Below are the code and all the weights of a small trained network. Each question names an input and a class and asks about switching units off, where a switched-off unit gives its printed mean instead of its output.

import numpy as np


def w(rows, s, z=0):
    codes = np.array(rows[::2]) - 128.0
    scale = np.full(codes.shape[1], s)
    scale[-1] = z or s
    return codes * scale


def f(y):
    return y / 2 * (1 + np.tanh(0.7978845608 * (y + 0.044715 * y**3)))


def log_softmax(a):
    a = a - a.max(-1, keepdims=True)
    return a - np.log(np.exp(a).sum(-1, keepdims=True))


def net(x, mask):
    res = np.array(x, float).reshape(1, 6) / 4 @ E
    y = f(res @ A[0][:, :-1].T + A[0][:, -1])
    res = res + np.where(mask, y, B[0][:, -1]) @ B[0][:, :-1]
    return log_softmax(res[-1] @ U[:, :-1].T + U[:, -1])


A, B = {}, {}
E = w([
[248,106,177,130,56,133],'x0',
[97,40,31,109,37,179],'x1',
[55,199,155,236,52,100],'x2',
[90,45,165,157,69,101],'x3',
[92,76,58,217,174,254],'x4',
[138,194,72,146,57,154],'x5',
],0.0066)
A[0] = w([
[157,107,170,91,98,31,169],'neuron 1',
[171,143,173,189,81,158,253],'neuron 2',
[65,126,157,174,127,134,195],'neuron 3',
[161,109,153,79,76,93,185],'neuron 4',
[92,128,56,104,56,151,214],'neuron 5',
[104,254,159,176,127,115,175],'neuron 6',
[53,62,106,192,113,149,169],'neuron 7',
[78,42,114,205,98,109,173],'neuron 8',
[124,139,80,50,154,148,190],'neuron 9',
[113,132,137,114,203,159,179],'neuron 10',
[158,103,131,168,40,135,216],'neuron 11',
[165,120,175,115,212,156,176],'neuron 12',
[78,74,127,148,170,182,237],'neuron 13',
[129,84,175,60,133,96,182],'neuron 14',
[150,130,86,95,173,171,155],'neuron 15',
[202,175,136,136,33,133,173],'neuron 16',
[154,108,172,72,105,66,161],'neuron 17',
[97,237,155,136,149,88,198],'neuron 18',
[105,116,80,68,141,131,183],'neuron 19',
[189,130,131,113,53,109,170],'neuron 20',
[177,85,158,132,229,124,181],'neuron 21',
[168,134,96,140,100,182,192],'neuron 22',
[142,116,181,96,139,65,180],'neuron 23',
[127,127,86,98,209,184,185],'neuron 24',
[89,227,180,157,126,153,185],'neuron 25',
],0.0097,0.0043)
B[0] = w([
[111,189,177,184,179,143,239],'neuron 1',
[114,207,66,60,108,127,223],'neuron 2',
[88,153,77,164,85,118,184],'neuron 3',
[148,177,181,156,228,219,211],'neuron 4',
[20,135,131,66,140,172,242],'neuron 5',
[52,157,15,137,152,1,246],'neuron 6',
[24,113,169,186,30,173,224],'neuron 7',
[59,165,142,181,35,222,218],'neuron 8',
[130,16,187,97,219,81,197],'neuron 9',
[219,73,110,131,62,78,188],'neuron 10',
[152,239,64,71,107,241,231],'neuron 11',
[219,153,99,190,102,98,211],'neuron 12',
[133,60,117,150,26,144,222],'neuron 13',
[158,125,198,215,154,160,207],'neuron 14',
[163,40,137,73,145,107,187],'neuron 15',
[174,218,79,37,193,154,230],'neuron 16',
[133,184,207,198,195,141,219],'neuron 17',
[88,167,120,151,148,25,254],'neuron 18',
[104,37,220,124,149,113,182],'neuron 19',
[178,213,108,72,239,226,211],'neuron 20',
[237,149,124,195,87,104,223],'neuron 21',
[141,96,101,63,114,131,198],'neuron 22',
[116,184,152,226,145,134,220],'neuron 23',
[202,10,123,104,95,74,218],'neuron 24',
[51,143,57,132,125,68,219],'neuron 25',
],0.0064,0.0071)
U = w([
[159,192,78,44,173,208,105],'0',
[246,60,121,164,100,94,152],'1',
[70,152,63,155,138,7,175],'2',
[188,162,93,124,93,138,151],'3',
[137,171,254,203,217,154,155],'4',
[55,122,135,174,2,210,130],'5',
[124,122,130,143,143,136,1],'6',
[102,17,148,66,164,129,183],'7',
],0.0082,0.0034)

Each question gives the input, the list of numbers given to net, and the class t.
The units are the neurons (one row each of A and B). Each row of codes is followed by its name. A weight is (code - 128) times the scale printed after its matrix; where a second scale follows, it is the last column's (A, B and U).
mask holds one flag per neuron, in row order. A switched-off neuron (its flag False) gives its mean, the last column of its row in B, instead of its output. The means were averaged over made-up inputs and are rounded, as every weight is.
A unit's drop is (log p(t) with every unit on - log p(t) with that unit switched off) / (log p(t) with every unit on - log p(t) with every unit switched off).
The circuit of an input: a set's keep is (log p(t) with only the set's units on - log p(t) with every unit switched off) / (log p(t) with every unit on - log p(t) with every unit switched off). Starting from the 12 units with the biggest drops (on a tie, the unit counted first), units are removed one at a time, each time the one whose removal leaves the highest keep (on an exact tie, the one counted first), for as long as the keep stays at least 0.8.
units of the circuit, in order: the units of the circuit, biggest drop first
unit that matters most: the unit with the biggest drop
k most important neurons: the k neurons with the biggest drops, biggest first
drop when u is switched off: that unit's drop, to one decimal
input [1,-8,1,7,3,-4], class 2: units of the circuit, in order	(neuron 4; neuron 20; neuron 3)
input [5,6,-8,-1,8,-2], class 1: unit that matters most	neuron 21
input [0,5,2,5,-7,2], class 0: units of the circuit, in order	(neuron 11; neuron 20)
input [4,-1,3,-8,-2,3], class 2: 2 most important neurons	(neuron 6; neuron 18)
input [-8,3,-6,7,-1,1], class 7: units of the circuit, in order	(neuron 9; neuron 19)
input [-5,4,8,-8,4,-5], class 5: 2 most important neurons	(neuron 7; neuron 13)
input [-7,0,-3,-8,-3,2], class 7: units of the circuit, in order	(neuron 9; neuron 19; neuron 24)
input [-3,5,-8,5,4,4], class 7: units of the circuit, in order	(neuron 9; neuron 19)
input [7,-2,-5,8,4,0], class 0: 2 most important neurons	(neuron 11; neuron 2)
input [7,-4,0,-3,2,-3], class 3: 2 most important neurons	(neuron 2; neuron 9)
input [5,8,-7,6,3,-1], class 5: 2 most important neurons	(neuron 8; neuron 7)
input [-5,4,-2,-4,5,-6], class 7: 2 most important neurons	(neuron 9; neuron 19)
input [7,-8,5,-8,2,7], class 2: drop when neuron 6 is switched off	0.3
input [4,5,-5,7,2,-8], class 5: units of the circuit, in order	(neuron 8)
input [-4,5,6,3,-8,6], class 0: drop when neuron 16 is switched off	0.3
input [7,2,7,1,4,7], class 0: drop when neuron 16 is switched off	0.2
